(in the rows, 128 means zero)
Here are made-up nodes, facts about them, and rows of numbers that follow some of those facts. Name the node behind each unnamed row.

Some facts about the nodes:
Q_610 Δ:a σ:Q_574 ω:h
Q_804 Δ:a μ:Q_718 ω:h
Q_781 Δ:a μ:Q_280 ω:k
Q_36 Δ:b σ:Q_940, Q_292, Q_25 μ:Q_24 ω:h
Q_543 Δ:c μ:Q_712 ω:h
Q_222 Δ:e μ:Q_45 ω:i
Q_45 Δ:g μ:Q_459 ω:m
Q_116 Δ:b σ:Q_856 μ:Q_387 ω:j
Q_407 Δ:g σ:Q_150, Q_674 μ:Q_896 ω:h
Q_656 Δ:c μ:Q_295 ω:h
Q_790 Δ:c μ:Q_815 ω:h
Q_740 Δ:a μ:Q_193 ω:h
Q_353 Δ:a ω:h
Q_523 Δ:a μ:Q_443 ω:h
Q_677 Δ:d μ:Q_183 ω:h
Q_15 Δ:b σ:Q_790, Q_616, Q_523 μ:Q_407 ω:j
Q_976 Δ:a σ:Q_18, Q_897, Q_529 μ:Q_355 ω:k
Q_962 Δ:a ω:h
Q_708 Δ:a σ:Q_280, Q_535 μ:Q_585 ω:l
Q_897 Δ:e μ:Q_329 ω:h
Q_835 Δ:a μ:Q_529 ω:h
Q_354 Δ:e σ:Q_587, Q_677 μ:Q_785 ω:h
Q_61 Δ:b μ:Q_804 ω:j
Q_236 Δ:a μ:Q_799 ω:i
Q_171 Δ:c σ:Q_188, Q_574 μ:Q_897 ω:j
Q_619 Δ:b ω:k
Q_522 Δ:f σ:Q_431 μ:Q_510 ω:i
Q_856 Δ:a μ:Q_679 ω:i
Q_574 Δ:a ω:m
Q_629 Δ:c μ:Q_521 ω:m
Q_334 Δ:b σ:Q_674, Q_740 ω:h
Q_565 Δ:a μ:Q_101 ω:k
Q_593 Δ:a σ:Q_161 ω:l
Q_272 Δ:a σ:Q_379, Q_353 μ:Q_150 ω:i
Q_536 Δ:b σ:Q_47, Q_587 μ:Q_524 ω:j
Q_501 Δ:b σ:Q_718 μ:Q_617 ω:j
Q_838 Δ:a σ:Q_280 μ:Q_656 ω:h
Q_694 Δ:e μ:Q_650 ω:m
Q_538 Δ:b μ:Q_37 ω:h
Q_799 Δ:a σ:Q_47, Q_444 μ:Q_500 ω:h
Q_113 Δ:a σ:Q_24, Q_295 μ:Q_161 ω:h
Q_124 Δ:a σ:Q_872, Q_961 μ:Q_368 ω:h
Q_420 Δ:g σ:Q_912, Q_338, Q_619 μ:Q_272 ω:h
Q_521 Δ:a μ:Q_455 ω:i
Q_83 Δ:a σ:Q_353 μ:Q_124 ω:m
Q_183 Δ:b μ:Q_107 ω:h
Q_867 Δ:a ω:k
Q_330 Δ:b μ:Q_483 ω:j
Q_453 Δ:c ω:i
Q_342 Δ:a μ:Q_61 ω:h
Q_87 Δ:a σ:Q_37, Q_338, Q_444, Q_529 ω:j
Q_14 Δ:a μ:Q_838 ω:h
Q_616 Δ:a ω:h
Q_101 Δ:d μ:Q_610 ω:h
Q_760 Δ:c σ:Q_984, Q_238, Q_677, Q_812 μ:Q_602 ω:l
Q_188 Δ:b μ:Q_872 ω:i
Q_459 Δ:b μ:Q_528 ω:k
Q_528 Δ:d μ:Q_856 ω:h
Q_429 Δ:a σ:Q_565, Q_238, Q_25 μ:Q_708 ω:h
Q_650 Δ:c μ:Q_674 ω:h
Q_106 Δ:a ω:j
Q_718 Δ:a μ:Q_354 ω:k
Q_166 Δ:f μ:Q_760 ω:l
Q_387 Δ:e μ:Q_543 ω:h
Q_585 Δ:b μ:Q_215 ω:i
Q_239 Δ:d μ:Q_961 ω:i
Q_360 Δ:e σ:Q_602, Q_677, Q_842, Q_867 μ:Q_677 ω:h
Q_535 Δ:a ω:i
Q_105 Δ:a μ:Q_83 ω:h
Q_107 Δ:b σ:Q_238 μ:Q_429 ω:h
Q_161 Δ:e μ:Q_47 ω:j
Q_684 Δ:b σ:Q_785, Q_11, Q_342 μ:Q_812 ω:l
Q_392 Δ:e σ:Q_295, Q_721 μ:Q_721 ω:j
Q_379 Δ:a μ:Q_629 ω:j
Q_571 Δ:a μ:Q_392 ω:k
Q_364 Δ:f σ:Q_795, Q_106 μ:Q_571 ω:h
Q_411 Δ:a σ:Q_440, Q_961 μ:Q_501 ω:h
Q_674 Δ:c μ:Q_171 ω:i
Q_524 Δ:a μ:Q_94 ω:h
Q_617 Δ:a μ:Q_538 ω:k
Q_280 Δ:b μ:Q_18 ω:i
Q_813 Δ:b μ:Q_283 ω:h
Q_483 Δ:b μ:Q_188 ω:j
Q_355 Δ:c μ:Q_813 ω:h
Q_43 Δ:b μ:Q_350 ω:h
Q_368 Δ:f μ:Q_166 ω:h
Q_500 Δ:b μ:Q_379 ω:h
Q_785 Δ:a μ:Q_80 ω:h
Q_25 Δ:a ω:h
Q_602 Δ:c μ:Q_121 ω:i
Q_80 Δ:e μ:Q_795 ω:l
Q_961 Δ:a μ:Q_694 ω:h
Q_329 Δ:a σ:Q_188, Q_462 μ:Q_536 ω:h
Q_644 Δ:a μ:Q_338 ω:j
Q_443 Δ:a μ:Q_105 ω:i
Q_295 Δ:a μ:Q_236 ω:j
Q_34 Δ:b σ:Q_790, Q_565, Q_585 ω:i
Q_323 Δ:a σ:Q_912, Q_565 ω:k
Q_431 Δ:d ω:h
Q_510 Δ:f μ:Q_116 ω:j
Q_193 Δ:f ω:j
Q_150 Δ:a μ:Q_444 ω:h
Q_350 Δ:b μ:Q_781 ω:h
Q_59 Δ:a μ:Q_411 ω:m
Q_812 Δ:e μ:Q_940 ω:i
Q_815 Δ:a σ:Q_205 μ:Q_565 ω:j
Q_587 Δ:f ω:j
Q_984 Δ:b μ:Q_330 ω:h
Q_554 Δ:c σ:Q_785 μ:Q_86 ω:h
Q_940 Δ:g μ:Q_522 ω:h
Q_283 Δ:a μ:Q_420 ω:h
Q_679 Δ:g μ:Q_292 ω:j
Q_338 Δ:a μ:Q_342 ω:i
Q_600 Δ:a μ:Q_984 ω:i
Q_842 Δ:a ω:h
Q_866 Δ:e σ:Q_585 μ:Q_790 ω:h
Q_11 Δ:c ω:h
Q_86 Δ:a μ:Q_36 ω:i
Q_238 Δ:f ω:h
Q_896 Δ:e σ:Q_538, Q_239 μ:Q_59 ω:h
Q_712 Δ:c μ:Q_740 ω:h
Q_249 Δ:a σ:Q_455, Q_538, Q_984, Q_769 μ:Q_113 ω:j
Q_215 Δ:b μ:Q_15 ω:m
Q_94 Δ:a μ:Q_600 ω:h
Q_795 Δ:a μ:Q_453 ω:j
Q_37 Δ:a μ:Q_554 ω:h
Q_900 Δ:a μ:Q_644 ω:h
Q_47 Δ:c μ:Q_962 ω:h
Q_640 Δ:a μ:Q_684 ω:i
Q_18 Δ:b μ:Q_14 ω:h
Q_529 Δ:c μ:Q_239 ω:k
Q_292 Δ:b ω:j
Q_912 Δ:a ω:k
Q_440 Δ:f ω:l
Q_455 Δ:a μ:Q_523 ω:h
Q_444 Δ:b μ:Q_364 ω:i
Q_462 Δ:a ω:m
Q_121 Δ:a μ:Q_249 ω:i
Q_721 Δ:a μ:Q_205 ω:h
Q_769 Δ:b ω:h
Q_205 Δ:d μ:Q_222 ω:j
Q_872 Δ:a μ:Q_900 ω:h
Q_920 Δ:a σ:Q_571, Q_222 ω:h
Q_24 Δ:a μ:Q_835 ω:k

Some nodes and their rows:
Q_215: [130 112 128 178 119  91  94 125 102 139  99 134 120 113  59 130 130 102
 131  68 119 130 122 148 120 136 103 129 122 120 123  63 109 110 174 130
 156  83 106 105 106 140 129 157  98 100 121  92 124 172 140]
Q_535: [127 124 107 150  88  81 111 138 116 163  71 123 131 158  68 128 131 138
 132  85 103 131  86 145  91 140  93 122 128 112 122  39  94 155 214  82
 161  90 133  55  95 104 112 169  76  71  63  65 125 174 100]
Q_353: [124  89 133 187 101 101 105 145 113 153  84 114 152 160  99 144 110 103
 105  90 109 122 102 142  83 144 107 124 142 128 115 102  85 115 172 131
 183  88 138  88 121 112  93 182  87 112 115  90 134 191 143]
Q_610: [143  77  98 174  96  98 105 144 119 123 104 121 144 158 108 143  98 111
 139  98 133 110 134 143 100 130  91 119 141 134 104 130  94 111 185 121
 164  90 142  93 140  98  97 200  95 108 135  86  95 164 151]
Q_368: [137 109 103 178 122  86 111 134  97 147 109 119 141 139 102 114 153 103
 117  94 116 113  90 155 122 154  94 155 124 121 118  86 108 122 168 149
 175  90 113  86 111 108  99 213 132 104 149 104 134 156 135]
Q_684: [152 109  83 165 110  88 107 128 112 120 113 136 114 115  80 117 114 115
 165  85 122 126 139 147 128 123  88 117 120 108 123  74 118 125 212 125
 136  78 122  92 110 127 135 162 110  81 120  91  96 154 133]
Q_113: [156 104  79 158 107  76 115 140 116 111 117 103 129 126 105 122 116 123
 143  98 131 107 111 155 132 145  75 138 134 129 132 107 102 115 165 127
 157  94 144  77 114  96 102 173 114 104 138 110  99 129 146]
Q_161: [132  89 141 166  86  80 118 139 123 143 109  89 142 137  88 121 123  93
 136 119 107 128  89 146 103 164  87 147 130 122  85  59  93 134 165 141
 158  76 102  79  98 133 117 141 110  77  92  96 147 179 129]
Q_866: [135  80 122 165 142  66 119 130 103 126 116 102 136 140  85 105 120 119
 128  93 126 109 103 121 108 148  87 146 144 118 142 103  97 106 165 144
 177 104 116 109 122 108 122 160 126 101 158 110 109 133 124]
Q_721: [135 110 108 183 117  90 107 145 114 147 100 106 150 136  88 133 129  97
 109  80 102 126  80 157 110 152 101 155 136 130 133  99  94 111 152 138
 182  88 126  78  96 114  98 197 102 116 133 109 139 168 147]
Q_501: [138 114 101 171 119  72  96 154 126 120 133 111 138 132  83 128 131 110
 145  95 115 112 120 153 126 154  75 130 142 147  97  89 105  96 162 149
 193 102 133  92 107  98 122 160  97 132 141 111 103 139 164]
Q_529: [124 121 151 159  97  68 126 155 123 176 105 127 154 111  76 116  88 113
 117  88  91 152 122 170  87 180  93 141 138 126  83  65 105 110 168 154
 204  90  96  88 120 123 130 112 113 110 134  93 166 162 151]
Q_912: [106  97 169 147 101  73 145 144 116 172  70 142 152 129  73 119  56 118
  95  83 111 151 124 141  58 169 105 129 137  95  94  87  97 113 185 147
 178  82 103  97 143 121 114 131 111 102 115  72 153 172 106]
Q_500: [129 107 122 185 113  79 112 138 106 142 112 106 129 149  81 121 149 106
 121 113 111 109  89 139 102 150 107 144 138 103 113  72  99 123 171 129
 151  70 116  87  95 142 131 178 130  90 125 108 136 150 129]
Q_872: [137  77  97 185  76  92 114 151 118 137 111  82 152 129 119 133  96 102
 120  72 105 146  99 159 122 148  98 150 134 151 113 113  90 111 159 140
 199  93 121  92 105 105 111 142  87 104 128 104 124 182 164]
Q_166: [129 105  98 153 100  80 117 114  99 151  86 133 119 113  84 119 130 110
 127  78 123 147 109 155 134 138  90 150 108 107 115  53 125 148 194 127
 144  77  91  92 114 130 120 160 120  60 116  75 129 181 120]
Q_781: [137 124 123 139  99  73 134 159 130 144 107 141 149 103  84 109  72 111
 129  96 112 129 113 171 108 163  76 141 121 111  97  84 110 125 166 145
 161  80 123  69 123 104 111 153 115 113 106 101 143 144 124]
Q_453: [136 120  84 166  89  81 110 131 109 157  80 122 127 156  86 140 141 155
 138  78 107 131 115 152  86 139  95 103 141 138 103  59 109 138 216 100
 190 101 135  62  99  93 123 160  76  88 114  68  98 162 127]
Q_80: [134  97 100 162  90  93 112 128 111 135  96 118 130 120  86 127  96 120
 133  70 118 154 121 145 132 130  99 133 126 118 120  71 105 129 192 146
 160  83  98  90 106 127 133 134  94  91 113  80 120 171 128]

Rows to name:
No name comes twice in this set of rows, the named rows included.
[135 143 126 131 124  70 116 154 127 162 113 158 144 104  62 100  95  99
 131  86 104 126 120 175 116 153  74 148 126 117 109  79 113 115 164 149
 167  93 120  78 136 100  96 179 110 118 117 109 149 138 125] | Q_617
[111  63 168 164 121  52 136 127  98 165  76  85 146 142  77 125 117 122
  99  78 100 140  77 140  89 177 117 176 145 127 140  72  93 123 138 144
 193 113  74 101 115 116 129 111 114  74 153  89 151 177 122] | Q_677
[139 103 109 159  89  89 116 116 113 130  79 145 122 131  77 128  95 126
 150  88 128 131 136 145 100 119  90 111 115 110 121  87 109 138 214 104
 133  83 128  78 129 119 110 163  94  80  94  72 104 185 115] | Q_593
[131  88 119 144 141  50 136 120 101 130  95 110 113 140  75  96 127 128
 136 124 135  95  91 130 105 150  92 149 136  92 146  86 106 124 168 122
 141  92 112  89 119 121 126 183 152  65 140 114 121 122  98] | Q_799
[102  72 168 176 117  58 143 120  97 166  76  90 158 166  75 130 108 128
 102  75 107 120  90 126  67 171 113 138 141 128 141  73  82 127 153 131
 185 108 114  92 120 109 118 138 105  97 125  75 133 181 111] | Q_25
[137  90  96 148 136  45 155  94  89 140  87 126  99 125  59 110 111 161
 145  89 143 120 135 126 112 145  99 136 135 101 141  64 136 133 194 121
 150 106  90 120 132 119 170 107 143  73 168  85  97 119 108] | Q_760
[152  79  82 160 103  72 108 129 110 129 126 108 128 143 111 112 144 109
 153 101 129 110 107 164 125 152  75 153 124 131 111  93 109 129 180 141
 168  98 112  94 128 100 105 196 129  85 145 102 113 153 145] | Q_364
[120  49 164 198 117  59 145 131 101 155 107  74 146 152  81 111 123 125
 121  80 100 151  87 115  78 162 124 154 153 127 122  79  81 106 155 151
 205  94  74 116 102 137 156  93 118  64 148  94 148 175 126] | Q_984
[123  92 115 136 101  49 161 136 120 132  99 127 145 127  86 115  33 160
 142  95 141 116 157 151  88 163  65 110 134 119 106 108 116 112 194 144
 184 108 122  95 168  81 129 104 111 112 116  75  92 140 119] | Q_323
[130  86 118 180 100  90 117 142 114 136  93 107 144 167  99 144 101 119
 123  90 121 118 114 143  89 145  89 118 141 129 110 109  92 122 176 119
 175  95 136  86 128 107  95 183  95 104 128  81  99 179 138] | Q_962
[130  93  91 148  92  82 121 119 105 126  86 130 107 103  90 125 105 101
 142 102 134 129 123 142 133 123  93 137 122  95 123  84 114 135 189 124
 118  68 108  97 121 130 113 160 113  72 117  87 122 165 121] | Q_83
[132 108 139 199  99  93 106 136 115 163  93 113 149 166  91 142 135 119
 116  96 100 111 102 155  69 161 103 125 136 132 105  91  87 112 183 120
 188  80 136  75 114 118 108 192 103 109 110  86 132 180 159] | Q_11

The same nodes again, as new rows of numbers:
Named rows:
Q_856: [143 115 118 146 138 132 126 141 109 117 108 133 128 118 126 120 169 103
 139 141 118 119 149 136 136 101 168 138 146 128]
Q_617: [120 112 101 110 138 124 128 123  90 134 105 147 134  89  98 138 167 126
 152 136  89 135 114 122 119  56 153 141 151 127]
Q_443: [147 120 120 118 152 111 128 138 120 136 125 128 132 118 125 113 137 122
 109 150 116 127 116 115 110  93 136 118 146 127]
Q_872: [116 140 161 133 136 146 112 130 147 117 149 103 119 181 148 102 161 114
 122 121 122 118 153 117 153 167 158 132 143 142]
Q_718: [124 118 114  98 129 137 107 140  90 130 104 156 150  97 131 118 198 102
 138 118  95 112 125 134 139  76 182 109 164 124]
Q_283: [144 139 150 155 135 146 116 116 154 118 130 106 111 155 135 126 116 127
 112 153 133 114 148 133 148 146 131 157 135 123]
Q_94: [108 142 162 128 146 154 124 119 156 122 157 104 119 163 133 119 126 119
 109 131 121 133 126 120 140 144 133 143 132 141]
Q_644: [106 120 124  91 126 147 166 126 110 128  79 144 156 116 129 113 142 114
 126  98 132 140 121 131 123 103 167  88 123 107]
Q_835: [113 142 149 140 151 148 124 103 143 123 153  99  99 166 122 131 125 144
 120 141 120 140 131 121 126 138 121 157 130 146]
Q_83: [158 156 120 113 157 127 163 151 104 156 120 122 152 114 121 117 101 116
 104 166 134 149 116 114 103  78 129 114 155 126]
Q_799: [134 128 122 130 127 132 136 102 197 168 161 120 122 128 120 165  55 138
  63 138 111 117  84 147 104 156  81 129 143 128]
Q_795: [119 108 103 104 134 137 152 132  97 116  81 143 143 122 130 103 171 110
 134 102 132 130 149 131 124 116 176  88 130 117]
Q_842: [119 104 162 124 130 119  82 122 133 110 179 143 107 139 146 103 158 144
 126 143 176 150 148 136 167 166 100 155 106 138]
Q_292: [107  81  89 133 119 107 139 148 102 118  88 161 132  86 123 127 155 121
 145 105 158 123 135 151 134 131 132 103  84 116]
Q_538: [114 108 150 130 127 100  76 122 106  88 182 128 101 148 137  97 171 161
 168 139 157 145 172 127 167 161 102 162  82 150]
Q_769: [120 123 167 117 110 104  72 140 127  90 168 147 114 146 148 105 145 144
 146 142 175 139 150 125 169 160  93 150  88 142]
Q_171: [119 149 138 124 143 159 200 119 113 123  80 120 143 115 102 130  99 122
 149 102 142 155  76  91  94  65 130  96 134 113]
Q_790: [131  99 124 161 112 104  95 115 154 133 182 128 103 132 143 121 161 130
 131 112 128 101 135 165 138 206 124 141 128 145]
Q_674: [125 114 123 159 145 122 140 139  99 115 135 115 117 130 137 102 205  98
 163 106 109 121 134 102 110 116 166 127 145 147]

Name these rows:
No name comes twice in this set of rows, the named rows included.
[107  39  66 125 120  91  86 138 110 148 136 196 135  51 125 130 215 100
 119 114 106 116 103 178 141 130 147 138 124 141] | Q_565
[132 183 161 125 127 153 135 116 147 124 134  89 127 165 130 151  69 139
 127 148 121 120 124 101 127 121 100 133 135 120] | Q_334
[133 116  94 165 119 103 122 127 176 141 164 105 111 150 143 132 140 114
  98 118  76  78 139 138 117 202 130 129 129 147] | Q_18
[122  50  53 134 119 100 113 129 128 164 129 173 137  60 122 152 203  97
 108 107  74 106 104 178 123 127 153 124 138 140] | Q_912
[112  80  46 143 107 100 131 140 126 160 122 162 150  54 120 160 182  92
 125 113  60  92  96 157 109 113 146 119 135 129] | Q_619
[109 137 115 113 105 134 139 134 156 164 133 154 158  60 116 188  63 127
 112 134 127 128  56 145 117  98  70 128 116 119] | Q_34
[127 124  79 129 119 151 159 119 151 183  84 145 161  63  99 195  87 104
 100 131  71 105  62 152  96  60 130 127 166 117] | Q_976
[110 105 121 106  99  93  65 162  86 110 136 195 142  78 137 117 163 144
 146 127 153 155 134 144 160 127 101 138  79 128] | Q_812
[126 121 120  98 142 149 182 118 104 122  73 135 145 111 106 134 102 130
 128 124 135 144 119 122 108  78 144  96 125 106] | Q_815
[138  97 132 136 138 107 101 122 158 143 167 125 107 147 137 109 145 130
  91 143 129 112 138 137 129 178 114 128 127 137] | Q_523
[124 106 126 138 128 129 105 119 156 134 163 126 107 149 130 126 143 126
 107 131 123 120 150 149 144 182 136 146 135 137] | Q_616

The same nodes again, as new rows of numbers:
Some rows with their names:
Q_161: [128 140 111 133 117 150 132 199 138 100  92 116 138 118 139 134  94 108
 130 154  84 131 124 140 135 140  89 129 115 147 165 130 111]
Q_721: [166 154 102 124 100 105 128 149 131 143  95 107 152 167  95 106  94 133
 124 126  73 105 140 146 137 172 106 120 117 140 157 126 127]
Q_392: [121 127 134 136 112 149 138 196 123 117 140 125 130 136  97 145 120  94
  86 113 112 128 117 128 141 173 107 157 116 205 141 153 136]
Q_813: [142 148 137 125 105 120 119 132 142 145 115 110 148 149 106  91 100 131
 129 122  97 104 140 151 133 142 122 141 124 139 146 133 129]
Q_835: [132 146 136 118  93 122  94 142 161 139 112 118 126 139 109 100 110 129
 133 143 139 103 130 153 132 140 129 133 100 136 155 132 112]
Q_812: [135 108 110 134  95 108 141 117 130 179 131 120 127 164 141 102 134 136
 166 123 152 141 127 117  62 121 137  95 164  87 139 118 141]
Q_501: [109 129 160 117  96 147 105 169 158 128 109 109 152 106 102 121  99 108
 125 133 141 123 118 150 157 124 114 134  97 177 144 157 114]
Q_593: [141 105 173 119  90 135 141 128 144 110 120 176 117 152 108  78 131  95
 142 108 133  74 123 157 129 184 131 126  89 115 154 135 125]
Q_587: [163 108 151 119 128 141 153 191  96 102  76 122 133 128 179 137 115  98
 153 128  94 150 130 127 133 138  97  70 132 124 122 124 112]
Q_106: [146 114 147 123 109 127 137 196 124  82  74 122 145 138 138 105  92  87
 135 140  79 105 122 142 178 150  88  97 103 137 144 127 116]
Q_674: [154 164  97  95 111  99  93 148 143 159 121  99 105 120 132  93 152 142
 170 152  89  62 130 161 106 142 149 110  99  82 157 146 141]
Q_554: [126 153 140  99 106 125  85 159 153 153 134 133 115  92  97 102 142 130
 141 124 133 107 133 158 132 148 153 132  72 144 149 163 141]
Q_600: [142 141 133 125  90 117 110 120 139 150 149 105 115 167 127  96 127 128
 139 134 131  64 112 149 112 138 150 151 144  97 157 108 136]
Q_795: [130 133 123 120 114 135 130 190 141 103  88  96 151 131 133 124  85 116
 132 153  84 118 115 141 154 137  86 123 120 135 156 124 114]
Q_150: [164 156  99 128 103 110 126 154 142 148 101 107 149 173 103 101  94 129
 119 134  77 110 140 135 133 165 104 122 120 139 156 128 121]
Q_528: [134 155 127 124 107 127 115 158 145 148 113 116 130 151 104 108 113 139
 113 111 100 109 134 136 128 151 144 136  92 121 145 135 148]
Q_24: [139 131 119 140  86 102 105 177 151 142 104  57 132 144 133 133 106  90
 147 160 135  80 138 137 142  79 115  99 127 134 191 126 155]
Q_565: [172 136 132 145 110 116 147 141 129 144  78  23 156 154 182 151 111 100
 150 134 115 136 146 107 102  48 137  98 187 112 158  95 150]
Q_602: [125 125 106 116 116 103 130 135 126 175 126 106 135 122 137  83 152 139
 176 118 108 122 153 137  73 108 154 111 142  72 147 158 178]

Which node is each row?
No name comes twice in this set of rows, the named rows included.
[167 138 109 156  97 100 140 184 121 148 108  46 156 173 114 141 115  83
 120 124  88  80 145 126 133 104 109 106 149 149 181 133 177] | Q_571
[104 108 166 123 109 151 130 134 122 151 168 144 113 135 131 119 140 132
 111 107 164 143 111 117  94 134 148 153 158 133 111 114 130] | Q_354
[114 138 150 126  81 125  92 129 174 139 133 142 123 135  79  99 118 116
 113 122 162 109 135 153 143 142 140 147  88 160 164 144 126] | Q_411
[128 137 124 130 126 149 126 200 123 114 120 117 129 116 137 141 114 109
 116 132  96 130 126 139 134 154 109 135 114 160 155 146 122] | Q_510
[179 151 122 116 104 102 135  90 152 168  81  80 151 155 127  95 121 136
 170 127 119 109 149 150  94 106 155 111 136  99 159 121 125] | Q_585
[148 132 137 119 101 106 114 164 139 116  88 150 120 149 134  87 107 115
 143 117  93  91 137 138 157 157 136  92  72  96 146 122 140] | Q_431
[129 131 137 154 101 122 120 168 132 131 126  62 139 144 128 130 121  76
 127 136 128  80 143 128 130  86 133 133 155 144 182 125 170] | Q_781
[126 127 116 120  77  91 100 149 150 173 126 104 124 145 127  93 121 145
 169 131 152 103 107 140  94 125 148  90 106  67 154 136 156] | Q_239
[160 119 128 122 114 129 131 147 120 117 100 168 108 141 127  96 129 102
 168 131  87  83 138 169 123 189 114  97  76 111 153 140 112] | Q_440
[112 126 119 119 126 150 147 177 136 131 118 117 135  88 135 112 155 119
 164 130  77  87 135 150 105 144 148 160 111 103 170 178 170] | Q_629
[224 185 116 125 125 108 164  76 136 167  58  53 152 186 132 108 131 139
 148 107  74  88 160 141  89 132 170 131 150 123 165 109 129] | Q_444
[137 144 154 123 123 151 128 202 104 133 120 103 155 114 134 123 104 120
 137 126  83 121 130 162 147 152  97 126 122 159 146 160 114] | Q_679

